Below is a small trained network, with its code and all its weights. Each question gives an input and a target symbol and asks what happens when units are switched off, that is, made to give their printed mean instead of their output.

import numpy as np


def w(rows, s, z=0):
    codes = np.array(rows[::2]) - 128.0
    scale = np.full(codes.shape[1], s)
    scale[-1] = z or s
    return codes * scale


def f(y):
    return np.maximum(y, 0)


def softmax(a):
    e = np.exp(a - a.max(-1, keepdims=True))
    return e / e.sum(-1, keepdims=True)


def log_softmax(a):
    a = a - a.max(-1, keepdims=True)
    return a - np.log(np.exp(a).sum(-1, keepdims=True))


def net(x, mask):
    ids = ['ΞΠγδζητφω'.index(c) for c in x.split()]
    T = len(ids)
    res = E[ids] + P[:T]
    r = res
    for j in range(2):
        rows = slice(2 * j, 2 * j + 2)
        q, k, v = (r @ M[0][rows].T for M in (Q, K, V))
        z = softmax(np.where(np.tri(T) > 0, q @ k.T / 2**0.5, -1e9)) @ v
        o = O[0][rows]
        res = res + np.where(mask[j], z, o[:, -1]) @ o[:, :-1]
    y = f(res @ A[0][:, :-1].T + A[0][:, -1])
    res = res + np.where(mask[2:18], y, B[0][:, -1]) @ B[0][:, :-1]
    return log_softmax(res[-1] @ U[:, :-1].T + U[:, -1])


Q, K, V, O, A, B = {}, {}, {}, {}, {}, {}
E = w([
[133,133,171,137,253],'Ξ',
[127,65,164,85,70],'Π',
[118,172,54,80,132],'γ',
[161,148,90,167,184],'δ',
[153,131,129,40,146],'ζ',
[76,53,146,178,189],'η',
[89,194,244,194,82],'τ',
[132,213,151,114,97],'φ',
[118,50,109,201,110],'ω',
],0.024)
P = w([
[254,234,78,139,151],'0',
[226,196,105,163,144],'1',
[197,161,121,135,166],'2',
[168,137,144,107,156],'3',
[123,144,131,108,167],'4',
[93,144,129,95,176],'5',
[83,115,158,78,146],'6',
[25,139,138,83,175],'7',
[43,136,144,67,179],'8',
],0.0091)
Q[0] = w([
[70,117,74,20,211],'h0',
[128,15,92,38,160],'h0',
[3,117,185,191,138],'h1',
[178,169,98,235,42],'h1',
],0.0069)
K[0] = w([
[78,91,119,103,95],'h0',
[32,75,98,98,173],'h0',
[128,67,77,159,91],'h1',
[245,136,55,160,89],'h1',
],0.011)
V[0] = w([
[78,61,52,45,11],'h0',
[140,33,120,209,63],'h0',
[10,156,210,118,162],'h1',
[216,205,150,2,74],'h1',
],0.0064)
O[0] = w([
[176,91,106,21,71,4],'h0',
[223,172,254,169,42,83],'h0',
[143,160,152,253,121,152],'h1',
[35,236,52,134,139,107],'h1',
],0.0083,0.0023)
A[0] = w([
[36,136,82,69,164,133],'n0',
[167,102,32,151,50,67],'n1',
[69,141,92,81,88,55],'n2',
[132,70,130,141,175,22],'n3',
[140,153,119,247,145,133],'n4',
[156,206,149,47,112,77],'n5',
[160,121,46,202,77,109],'n6',
[225,132,72,107,117,138],'n7',
[214,62,167,131,66,80],'n8',
[96,121,94,45,129,17],'n9',
[155,114,111,145,196,119],'n10',
[137,206,106,118,149,191],'n11',
[127,125,97,76,91,56],'n12',
[136,107,173,205,148,70],'n13',
[125,101,184,208,80,255],'n14',
[64,44,112,81,121,152],'n15',
],0.011,0.0051)
B[0] = w([
[194,83,155,171,174,225],'n0',
[74,46,167,119,183,147],'n1',
[121,84,175,175,139,182],'n2',
[158,146,159,188,42,173],'n3',
[47,128,124,139,132,239],'n4',
[93,121,138,105,47,189],'n5',
[123,163,71,78,218,149],'n6',
[49,108,19,92,159,167],'n7',
[100,171,122,133,96,215],'n8',
[88,66,197,166,167,186],'n9',
[139,227,172,193,155,202],'n10',
[161,182,152,109,2,221],'n11',
[118,129,239,125,99,172],'n12',
[82,106,117,152,122,224],'n13',
[139,122,23,106,159,249],'n14',
[166,153,177,95,207,199],'n15',
],0.0084,0.011)
U = w([
[185,164,208,172,140,45],'Ξ',
[253,151,95,175,67,238],'Π',
[137,111,159,115,171,3],'γ',
[180,222,62,124,128,234],'δ',
[171,135,146,99,146,196],'ζ',
[156,102,155,204,59,42],'η',
[2,159,152,67,94,74],'τ',
[147,209,151,144,3,95],'φ',
[88,111,45,70,211,209],'ω',
],0.0074,0.0041)

Each question gives the input, a string of symbols that net reads in full, and the target symbol t.
The units are the heads (2 rows each of Q, K, V and O) and the neurons (one row each of A and B). Each row of codes is followed by its name. A weight is (code - 128) times the scale printed after its matrix; where a second scale follows, it is the last column's (O, A, B and U).
mask holds one flag per unit, heads first, then neurons. A switched-off unit (its flag False) gives its mean, the last column of its rows in O or B, instead of its output. The means were averaged over made-up inputs and are rounded, as every weight is.
A unit's drop is (log p(t) with every unit on - log p(t) with that unit switched off) / (log p(t) with every unit on - log p(t) with every unit switched off).
The circuit of an input: a set's keep is (log p(t) with only the set's units on - log p(t) with every unit switched off) / (log p(t) with every unit on - log p(t) with every unit switched off). Starting from the 12 units with the biggest drops (on a tie, the unit counted first), units are removed one at a time, each time the one whose removal leaves the highest keep (on an exact tie, the one counted first), for as long as the keep stays at least 0.8.
circuit, biggest first: the units of the circuit, biggest drop first
most important unit: the unit with the biggest drop
k most important neurons: the k neurons with the biggest drops, biggest first
which heads matter: for each layer, one digit per head in row order, 1 if its drop is at least 0.15 and else 0, layers parted by /
drop when u is switched off: that unit's drop, to one decimal
input Π φ Ξ φ ζ ζ, target Ξ: circuit, biggest first => n0; n14; n9; n4
input ζ φ δ ω δ ζ γ, target Ξ: which heads matter => 01
input φ Π Π, target τ: which heads matter => 11
input Π Π γ Ξ τ φ, target φ: circuit, biggest first => n11; h1
input γ Π δ ω Π η Π, target Π: circuit, biggest first => h1; n14; n4
input γ τ δ Ξ γ δ Ξ γ Π, target γ: 2 most important neurons => n15; n11
input η Ξ γ ζ Π ω γ ω τ, target ω: circuit, biggest first => n14; h1; h0
input Ξ η Π Π γ, target τ: circuit, biggest first => h0; n7; n5; n14
input η Ξ η ω ζ, target φ: circuit, biggest first => h0; n14; n5
input Π ζ γ ζ Π, target Ξ: 4 most important neurons => n0; n14; n15; n12
input ζ Ξ Π δ δ γ γ, target γ: which heads matter => 10
input ω δ δ η δ Ξ, target Ξ: most important unit => n10
input Ξ Ξ ω δ τ, target ω: which heads matter => 11
input δ ω Ξ Π, target ω: which heads matter => 10
input γ Π ζ, target τ: most important unit => n5
input φ ζ Ξ ζ ω Π η η ζ, target Π: which heads matter => 01
input δ Π δ ω φ ζ ζ, target Ξ: which heads matter => 11
input Π δ ζ γ Π, target γ: which heads matter => 11
input γ φ Π Π ζ τ ω Π, target φ: which heads matter => 11
input γ ζ Π, target Ξ: most important unit => h1
input φ ζ ω γ, target φ: which heads matter => 01
input ω ω ζ, target φ: 2 most important neurons => n11; n5
input ω ζ Ξ Ξ δ Π Π ω Π, target φ: 2 most important neurons => n8; n4
input φ ω γ, target φ: 3 most important neurons => n11; n5; n14
input ζ Ξ η Π Π ω, target ω: 3 most important neurons => n14; n11; n6
input Π τ Π η Π τ, target τ: drop when h0 is switched off => 0.4
